Below is a small trained network, with its code and all its weights. Each question gives an input and a class and asks what happens when units are switched off, that is, made to give their printed mean instead of their output.

import numpy as np


def w(rows, s, z=0):
    codes = np.array(rows[::2]) - 128.0
    scale = np.full(codes.shape[1], s)
    scale[-1] = z or s
    return codes * scale


def f(y):
    return y / 2 * (1 + np.tanh(0.7978845608 * (y + 0.044715 * y**3)))


def log_softmax(a):
    a = a - a.max(-1, keepdims=True)
    return a - np.log(np.exp(a).sum(-1, keepdims=True))


def net(x, mask):
    res = np.array(x, float).reshape(1, 3) / 4 @ E
    y = f(res @ A[0][:, :-1].T + A[0][:, -1])
    res = res + np.where(mask, y, B[0][:, -1]) @ B[0][:, :-1]
    return log_softmax(res[-1] @ U[:, :-1].T + U[:, -1])


A, B = {}, {}
E = w([
[116,204,194,135,107,136],'x0',
[175,123,154,82,199,177],'x1',
[134,134,147,3,112,111],'x2',
],0.017)
A[0] = w([
[134,248,255,61,114,123,116],'neuron 0',
[132,251,227,169,160,179,132],'neuron 1',
[60,148,192,153,84,122,208],'neuron 2',
[153,22,202,74,149,165,2],'neuron 3',
[61,98,98,142,65,47,105],'neuron 4',
[97,124,137,116,98,157,127],'neuron 5',
[161,218,235,129,171,176,150],'neuron 6',
[65,124,115,249,104,123,136],'neuron 7',
[181,165,148,243,204,179,123],'neuron 8',
[127,5,94,163,190,175,126],'neuron 9',
[75,133,128,241,97,137,187],'neuron 10',
[212,96,138,6,176,133,169],'neuron 11',
[139,154,150,116,139,180,48],'neuron 12',
[158,53,71,163,207,148,126],'neuron 13',
[114,153,142,37,126,129,87],'neuron 14',
],0.012,0.0068)
B[0] = w([
[67,124,6,61,129,185,248],'neuron 0',
[183,157,218,100,71,72,218],'neuron 1',
[104,92,200,122,140,76,181],'neuron 2',
[80,120,155,157,128,64,172],'neuron 3',
[106,157,105,90,59,88,186],'neuron 4',
[101,123,111,135,126,127,134],'neuron 5',
[162,207,131,72,63,151,221],'neuron 6',
[137,155,169,212,180,111,209],'neuron 7',
[118,65,233,81,134,183,204],'neuron 8',
[137,136,48,161,224,191,200],'neuron 9',
[179,102,213,212,195,59,209],'neuron 10',
[51,105,161,144,120,116,249],'neuron 11',
[161,182,114,115,113,116,147],'neuron 12',
[109,129,98,141,184,205,194],'neuron 13',
[80,81,140,166,160,106,192],'neuron 14',
],0.012,0.021)
U = w([
[96,91,248,214,156,91,166],'0',
[142,142,36,82,91,80,7],'1',
[161,171,21,223,148,87,89],'2',
[221,167,185,51,57,130,48],'3',
[219,151,181,124,141,199,108],'4',
[50,149,165,23,36,63,253],'5',
[50,112,52,62,136,195,132],'6',
],0.011,0.0056)

Each question gives the input, the list of numbers given to net, and the class t.
The units are the neurons (one row each of A and B). Each row of codes is followed by its name. A weight is (code - 128) times the scale printed after its matrix; where a second scale follows, it is the last column's (A, B and U).
mask holds one flag per neuron, in row order. A switched-off neuron (its flag False) gives its mean, the last column of its row in B, instead of its output. The means were averaged over made-up inputs and are rounded, as every weight is.
A unit's drop is (log p(t) with every unit on - log p(t) with that unit switched off) / (log p(t) with every unit on - log p(t) with every unit switched off).
The circuit of an input: a set's keep is (log p(t) with only the set's units on - log p(t) with every unit switched off) / (log p(t) with every unit on - log p(t) with every unit switched off). Starting from the 12 units with the biggest drops (on a tie, the unit counted first), units are removed one at a time, each time the one whose removal leaves the highest keep (on an exact tie, the one counted first), for as long as the keep stays at least 0.8.
circuit, biggest first: the units of the circuit, biggest drop first
top k neurons: the k neurons with the biggest drops, biggest first
drop of u: that unit's drop, to one decimal
input [2,0,7], class 6: circuit, biggest first : [neuron 0]
input [-5,6,4], class 0: top 4 neurons : [neuron 0; neuron 3; neuron 11; neuron 6]
input [1,-7,2], class 0: top 2 neurons : [neuron 0; neuron 6]
input [-5,1,6], class 0: top 3 neurons : [neuron 0; neuron 6; neuron 4]
input [-5,2,3], class 6: top 3 neurons : [neuron 10; neuron 7; neuron 1]
input [-6,-2,4], class 6: top 2 neurons : [neuron 1; neuron 10]
input [3,7,-5], class 3: top 2 neurons : [neuron 1; neuron 6]
input [0,4,1], class 5: top 2 neurons : [neuron 9; neuron 0]
input [0,7,1], class 5: top 3 neurons : [neuron 3; neuron 11; neuron 6]
input [-8,-2,-1], class 2: top 2 neurons : [neuron 0; neuron 8]
input [-5,6,2], class 6: top 4 neurons : [neuron 10; neuron 7; neuron 1; neuron 9]
input [-3,3,5], class 0: top 4 neurons : [neuron 0; neuron 6; neuron 4; neuron 14]
input [-1,1,-1], class 6: drop of neuron 3 : 0.2
input [-3,7,-4], class 6: circuit, biggest first : [neuron 10]
input [-5,0,3], class 6: drop of neuron 1 : 0.4
input [8,2,2], class 5: drop of neuron 0 : 0.5
